Below are the code and all the weights of a small trained network. Each question names an input and a class and asks about switching units off, where a switched-off unit gives its printed mean instead of its output.

import numpy as np


def w(rows, s, z=0):
    codes = np.array(rows[::2]) - 128.0
    scale = np.full(codes.shape[1], s)
    scale[-1] = z or s
    return codes * scale


def f(y):
    return y / 2 * (1 + np.tanh(0.7978845608 * (y + 0.044715 * y**3)))


def log_softmax(a):
    a = a - a.max(-1, keepdims=True)
    return a - np.log(np.exp(a).sum(-1, keepdims=True))


def net(x, mask):
    res = np.array(x, float).reshape(1, 3) / 4 @ E
    y = f(res @ A[0][:, :-1].T + A[0][:, -1])
    res = res + np.where(mask, y, B[0][:, -1]) @ B[0][:, :-1]
    return log_softmax(res[-1] @ U[:, :-1].T + U[:, -1])


A, B = {}, {}
E = w([
[43,145,109,240,29,115,200,98,117,129],'x0',
[40,156,155,104,182,2,212,106,169,210],'x1',
[153,120,66,132,248,30,166,9,90,33],'x2',
],0.0094)
A[0] = w([
[113,71,75,118,138,99,140,74,90,91,131],'N1',
[207,167,128,188,92,114,81,80,71,50,252],'N2',
[73,132,174,79,93,202,115,148,164,198,167],'N3',
[66,137,142,174,58,67,207,134,189,80,119],'N4',
[143,107,194,51,91,87,2,167,59,197,217],'N5',
[104,169,119,137,206,35,149,103,193,122,184],'N6',
[116,142,56,217,136,133,119,29,110,63,224],'N7',
[112,156,143,73,149,56,135,127,153,165,246],'N8',
],0.0091,0.0035)
B[0] = w([
[160,113,142,135,132,9,147,86,90,44,191],'N1',
[98,69,116,105,23,167,124,91,213,95,217],'N2',
[171,191,106,152,122,187,117,215,193,140,244],'N3',
[61,206,170,183,130,34,138,165,124,166,231],'N4',
[119,118,125,140,99,152,50,186,254,113,224],'N5',
[189,167,158,30,178,90,66,148,86,92,245],'N6',
[72,103,54,158,66,92,220,74,62,29,234],'N7',
[106,145,151,101,183,89,68,220,147,14,215],'N8',
],0.0093,0.012)
U = w([
[188,93,120,140,160,112,172,86,101,165,4],'0',
[196,87,203,157,178,157,193,78,41,160,3],'1',
[155,103,140,98,135,129,154,51,54,162,4],'2',
[87,176,158,149,106,56,152,71,8,134,43],'3',
[84,169,152,176,96,120,181,143,154,119,15],'4',
[126,116,134,104,67,200,65,142,182,122,253],'5',
[118,109,80,153,63,124,183,52,109,22,213],'6',
[182,153,175,70,206,94,116,126,118,57,123],'7',
],0.011,0.0036)

Each question gives the input, the list of numbers given to net, and the class t.
The units are the neurons (one row each of A and B). Each row of codes is followed by its name. A weight is (code - 128) times the scale printed after its matrix; where a second scale follows, it is the last column's (A, B and U).
mask holds one flag per neuron, in row order. A switched-off neuron (its flag False) gives its mean, the last column of its row in B, instead of its output. The means were averaged over made-up inputs and are rounded, as every weight is.
A unit's drop is (log p(t) with every unit on - log p(t) with that unit switched off) / (log p(t) with every unit on - log p(t) with every unit switched off).
The circuit of an input: a set's keep is (log p(t) with only the set's units on - log p(t) with every unit switched off) / (log p(t) with every unit on - log p(t) with every unit switched off). Starting from all 8 units, units are removed one at a time, each time the one whose removal leaves the highest keep (on an exact tie, the one counted first), for as long as the keep stays at least 0.8.
units of the circuit, in order: the units of the circuit, biggest drop first
unit that matters most: the unit with the biggest drop
k most important neurons: the k neurons with the biggest drops, biggest first
drop when u is switched off: that unit's drop, to one decimal
input [-5,2,-2], class 5: unit that matters most	N5
input [6,-3,-3], class 4: units of the circuit, in order	[N4; N6]
input [0,7,-8], class 5: 3 most important neurons	[N5; N7; N3]
input [3,8,-3], class 7: 4 most important neurons	[N6; N8; N7; N2]
input [3,1,0], class 3: units of the circuit, in order	[N5; N2]
input [6,1,3], class 3: units of the circuit, in order	[N4; N5]
input [5,7,0], class 3: 3 most important neurons	[N4; N5; N3]
input [2,4,1], class 7: 3 most important neurons	[N6; N8; N7]
input [2,8,3], class 7: 2 most important neurons	[N6; N8]
input [3,6,7], class 7: drop when N7 is switched off	-0.5
input [5,5,2], class 3: drop when N4 is switched off	0.1
input [8,4,6], class 3: drop when N4 is switched off	0.6
input [7,7,4], class 3: drop when N4 is switched off	0.1
input [-7,3,-3], class 5: units of the circuit, in order	[N5]
